Below is a small trained network, with its code and all its weights. Each question gives an input and a class and asks what happens when units are switched off, that is, made to give their printed mean instead of their output.

import numpy as np


def w(rows, s, z=0):
    codes = np.array(rows[::2]) - 128.0
    scale = np.full(codes.shape[1], s)
    scale[-1] = z or s
    return codes * scale


def f(y):
    return y / 2 * (1 + np.tanh(0.7978845608 * (y + 0.044715 * y**3)))


def log_softmax(a):
    a = a - a.max(-1, keepdims=True)
    return a - np.log(np.exp(a).sum(-1, keepdims=True))


def net(x, mask):
    res = np.array(x, float).reshape(1, 3) / 4 @ E
    y = f(res @ A[0][:, :-1].T + A[0][:, -1])
    res = res + np.where(mask, y, B[0][:, -1]) @ B[0][:, :-1]
    return log_softmax(res[-1] @ U[:, :-1].T + U[:, -1])


A, B = {}, {}
E = w([
[84,208,136,85,130,188,125],'x0',
[9,155,223,166,177,96,118],'x1',
[128,76,200,125,209,199,184],'x2',
],0.012)
A[0] = w([
[87,141,150,174,49,11,61,176],'N0',
[162,40,128,90,128,231,164,191],'N1',
[161,250,39,34,48,150,101,167],'N2',
[163,174,92,2,65,154,127,252],'N3',
[98,199,203,103,174,144,236,122],'N4',
[100,143,179,59,146,179,169,100],'N5',
[156,148,40,137,131,49,100,162],'N6',
[151,19,120,141,208,55,110,153],'N7',
[166,102,11,133,102,114,101,122],'N8',
[159,19,64,143,161,133,213,216],'N9',
[124,121,152,99,215,188,69,158],'N10',
[221,46,87,74,93,175,128,175],'N11',
],0.0084,0.0035)
B[0] = w([
[195,72,111,51,164,80,18,223],'N0',
[93,170,116,56,84,2,126,206],'N1',
[45,80,144,178,136,188,134,249],'N2',
[96,110,78,185,27,173,222,221],'N3',
[167,46,78,175,140,197,171,204],'N4',
[158,125,95,157,149,65,160,175],'N5',
[168,46,57,163,192,169,66,201],'N6',
[131,132,142,24,86,96,207,193],'N7',
[196,139,82,149,197,211,237,214],'N8',
[186,222,179,88,78,55,183,214],'N9',
[88,87,90,148,97,149,191,174],'N10',
[159,189,91,194,92,61,160,237],'N11',
],0.0074,0.012)
U = w([
[125,171,106,141,59,60,166,100],'0',
[94,134,133,80,130,79,52,127],'1',
[148,102,120,87,118,88,124,3],'2',
[118,76,121,202,162,154,137,187],'3',
[142,125,245,99,177,68,129,211],'4',
[37,96,134,134,69,126,164,119],'5',
],0.012,0.0018)

Each question gives the input, the list of numbers given to net, and the class t.
The units are the neurons (one row each of A and B). Each row of codes is followed by its name. A weight is (code - 128) times the scale printed after its matrix; where a second scale follows, it is the last column's (A, B and U).
mask holds one flag per neuron, in row order. A switched-off neuron (its flag False) gives its mean, the last column of its row in B, instead of its output. The means were averaged over made-up inputs and are rounded, as every weight is.
A unit's drop is (log p(t) with every unit on - log p(t) with that unit switched off) / (log p(t) with every unit on - log p(t) with every unit switched off).
The circuit of an input: a set's keep is (log p(t) with only the set's units on - log p(t) with every unit switched off) / (log p(t) with every unit on - log p(t) with every unit switched off). Starting from all 12 units, units are removed one at a time, each time the one whose removal leaves the highest keep (on an exact tie, the one counted first), for as long as the keep stays at least 0.8.
units of the circuit, in order: the units of the circuit, biggest drop first
unit that matters most: the unit with the biggest drop
top k neurons: the k neurons with the biggest drops, biggest first
drop when u is switched off: that unit's drop, to one decimal
input [8,8,-4], class 1: units of the circuit, in order	N0
input [-1,3,0], class 4: top 3 neurons	N3, N2, N6
input [0,0,-4], class 3: units of the circuit, in order	N1, N9
input [1,0,8], class 4: top 2 neurons	N3, N11
input [1,-2,-2], class 3: units of the circuit, in order	N1, N9
input [-5,6,7], class 5: top 3 neurons	N10, N0, N4
input [-5,6,-2], class 1: units of the circuit, in order	N0, N8
input [-2,4,7], class 5: top 2 neurons	N10, N0
input [-8,8,6], class 4: top 3 neurons	N3, N7, N2
input [5,-1,1], class 5: top 2 neurons	N6, N8
input [-4,4,3], class 4: top 2 neurons	N3, N2
input [-4,1,4], class 4: top 2 neurons	N3, N11
input [5,8,-2], class 4: top 3 neurons	N3, N2, N6
input [7,-2,-6], class 5: unit that matters most	N3
input [-6,3,5], class 4: top 2 neurons	N3, N11
input [3,-2,-2], class 5: top 3 neurons	N4, N3, N0
input [-7,4,5], class 4: top 2 neurons	N3, N11
input [-5,-7,-8], class 3: drop when N6 is switched off	0.3
input [-8,3,1], class 4: drop when N1 is switched off	0.0
input [-4,8,1], class 4: drop when N2 is switched off	0.2
input [6,7,5], class 3: unit that matters most	N4
input [-2,1,-8], class 3: drop when N2 is switched off	0.1
